Here is a tiny trained network, its code and every weight. The questions are about switching its units off for an input and a target symbol, where a switched-off unit gives its printed mean instead of its output.

import numpy as np


def w(rows, s, z=0):
    codes = np.array(rows[::2]) - 128.0
    scale = np.full(codes.shape[1], s)
    scale[-1] = z or s
    return codes * scale


def f(y):
    return np.maximum(y, 0)


def softmax(a):
    e = np.exp(a - a.max(-1, keepdims=True))
    return e / e.sum(-1, keepdims=True)


def log_softmax(a):
    a = a - a.max(-1, keepdims=True)
    return a - np.log(np.exp(a).sum(-1, keepdims=True))


def net(x, mask):
    ids = ['αβδηθω'.index(c) for c in x.split()]
    T = len(ids)
    res = E[ids] + P[:T]
    u = 0
    for l in range(3):
        q, k, v = (res @ M[l].T for M in (Q, K, V))
        z = softmax(np.where(np.tri(T) > 0, q @ k.T / 3**0.5, -1e9)) @ v
        res = res + np.where(mask[u], z, O[l][:, -1]) @ O[l][:, :-1]
        u += 1
        y = f(res @ A[l][:, :-1].T + A[l][:, -1])
        res = res + np.where(mask[u : u + 4], y, B[l][:, -1]) @ B[l][:, :-1]
        u += 4
    return log_softmax(res[-1] @ U[:, :-1].T + U[:, -1])


Q, K, V, O, A, B = {}, {}, {}, {}, {}, {}
E = w([
[64,130,170,55],'α',
[154,128,139,127],'β',
[132,196,57,65],'δ',
[142,201,131,145],'η',
[7,76,94,150],'θ',
[116,111,98,41],'ω',
],0.016)
P = w([
[104,4,144,162],'0',
[143,41,79,83],'1',
[112,12,117,97],'2',
[84,9,118,98],'3',
[65,22,113,89],'4',
[65,26,117,79],'5',
[78,15,135,72],'6',
[64,57,100,39],'7',
[76,55,120,42],'8',
],0.0039)
Q[0] = w([
[185,223,191,236],'L0H1',
[50,180,110,59],'L0H1',
[189,196,141,254],'L0H1',
],0.009)
K[0] = w([
[254,173,125,49],'L0H1',
[38,159,108,178],'L0H1',
[222,163,204,26],'L0H1',
],0.0069)
V[0] = w([
[216,139,224,87],'L0H1',
[163,116,111,182],'L0H1',
[197,6,158,139],'L0H1',
],0.011)
O[0] = w([
[93,255,54,210,2],'L0H1',
[150,172,231,71,16],'L0H1',
[57,233,45,34,200],'L0H1',
],0.0079,0.0029)
A[0] = w([
[192,177,21,186,167],'L0N1',
[180,76,141,208,81],'L0N2',
[130,74,116,3,252],'L0N3',
[153,189,94,113,80],'L0N4',
],0.0075,0.0047)
B[0] = w([
[56,24,207,146,149],'L0N1',
[150,139,83,108,130],'L0N2',
[127,151,250,98,251],'L0N3',
[173,92,255,116,135],'L0N4',
],0.0065,0.014)
Q[1] = w([
[31,83,162,104],'L1H1',
[118,67,235,15],'L1H1',
[115,74,94,254],'L1H1',
],0.0083)
K[1] = w([
[105,178,38,231],'L1H1',
[1,16,142,147],'L1H1',
[203,232,97,125],'L1H1',
],0.0072)
V[1] = w([
[89,113,147,45],'L1H1',
[254,99,57,177],'L1H1',
[129,119,148,207],'L1H1',
],0.0089)
O[1] = w([
[254,103,78,205,223],'L1H1',
[168,102,170,84,2],'L1H1',
[205,44,179,145,95],'L1H1',
],0.0099,0.015)
A[1] = w([
[254,165,24,197,152],'L1N1',
[192,150,109,105,3],'L1N2',
[54,63,130,181,113],'L1N3',
[187,194,61,121,227],'L1N4',
],0.0069,0.0049)
B[1] = w([
[34,174,85,41,255],'L1N1',
[253,30,12,55,130],'L1N2',
[77,45,68,57,148],'L1N3',
[81,194,220,52,233],'L1N4',
],0.0055,0.0083)
Q[2] = w([
[158,233,88,84],'L2H1',
[143,2,156,47],'L2H1',
[134,155,151,90],'L2H1',
],0.0086)
K[2] = w([
[175,160,146,144],'L2H1',
[148,2,225,70],'L2H1',
[157,76,53,96],'L2H1',
],0.007)
V[2] = w([
[66,76,104,174],'L2H1',
[110,146,181,251],'L2H1',
[212,118,138,170],'L2H1',
],0.012)
O[2] = w([
[97,123,82,78,137],'L2H1',
[110,130,172,6,59],'L2H1',
[131,140,132,120,2],'L2H1',
],0.013,0.0064)
A[2] = w([
[125,7,138,125,2],'L2N1',
[178,142,86,82,54],'L2N2',
[200,3,48,136,109],'L2N3',
[219,236,159,116,82],'L2N4',
],0.0068,0.005)
B[2] = w([
[19,170,103,148,189],'L2N1',
[113,245,136,86,133],'L2N2',
[195,193,139,128,251],'L2N3',
[144,176,55,89,152],'L2N4',
],0.011,0.003)
U = w([
[93,22,63,55,122],'α',
[18,254,238,107,188],'β',
[120,155,92,207,56],'δ',
[178,150,94,50,3],'η',
[183,55,168,159,204],'θ',
[74,65,242,111,170],'ω',
],0.0069,0.0053)

Each question gives the input, a string of symbols that net reads in full, and the target symbol t.
The units are the heads (3 rows each of Q, K, V and O) and the neurons (one row each of A and B). Each row of codes is followed by its name. A weight is (code - 128) times the scale printed after its matrix; where a second scale follows, it is the last column's (O, A, B and U).
mask holds one flag per unit, layer by layer, with each layer's heads first. A switched-off unit (its flag False) gives its mean, the last column of its rows in O or B, instead of its output. The means were averaged over made-up inputs and are rounded, as every weight is.
A unit's drop is (log p(t) with every unit on - log p(t) with that unit switched off) / (log p(t) with every unit on - log p(t) with every unit switched off).
The circuit of an input: a set's keep is (log p(t) with only the set's units on - log p(t) with every unit switched off) / (log p(t) with every unit on - log p(t) with every unit switched off). Starting from the 12 units with the biggest drops (on a tie, the unit counted first), units are removed one at a time, each time the one whose removal leaves the highest keep (on an exact tie, the one counted first), for as long as the keep stays at least 0.8.
circuit, biggest first: the units of the circuit, biggest drop first
most important unit: the unit with the biggest drop
top k neurons: the k neurons with the biggest drops, biggest first
k most important neurons of layer l: the k neurons of layer l with the biggest drops, biggest first
drop of u: that unit's drop, to one decimal
input β ω β ω θ δ δ, target η: circuit, biggest first : L0H1, L1H1, L2H1, L2N3
input ω ω δ δ, target δ: most important unit : L2H1
input δ β δ α θ β β β β, target δ: circuit, biggest first : L1H1, L0H1, L0N3
input β α δ θ δ δ, target η: circuit, biggest first : L0H1, L1H1, L2N3, L2H1
input ω θ ω β β η β ω ω, target θ: circuit, biggest first : L0H1, L2H1
input β ω δ ω α, target δ: circuit, biggest first : L2H1, L1H1
input δ β η, target θ: top 2 neurons : L0N3, L0N1
input ω β β η β ω ω θ, target α: 2 most important neurons of layer 1 : L1N3, L1N4
input α β β, target α: 2 most important neurons of layer 1 : L1N4, L1N3
input η δ ω α θ η β ω ω, target θ: drop of L2N4 : 0.0
input η β ω, target ω: drop of L1H1 : 0.7
input α α β ω α, target α: drop of L1H1 : 0.1
input δ α β β θ α, target ω: drop of L0N3 : 1.8
input α α β δ, target α: most important neuron of layer 0 : L0N1
input α α β β, target α: 2 most important neurons of layer 0 : L0N3, L0N1
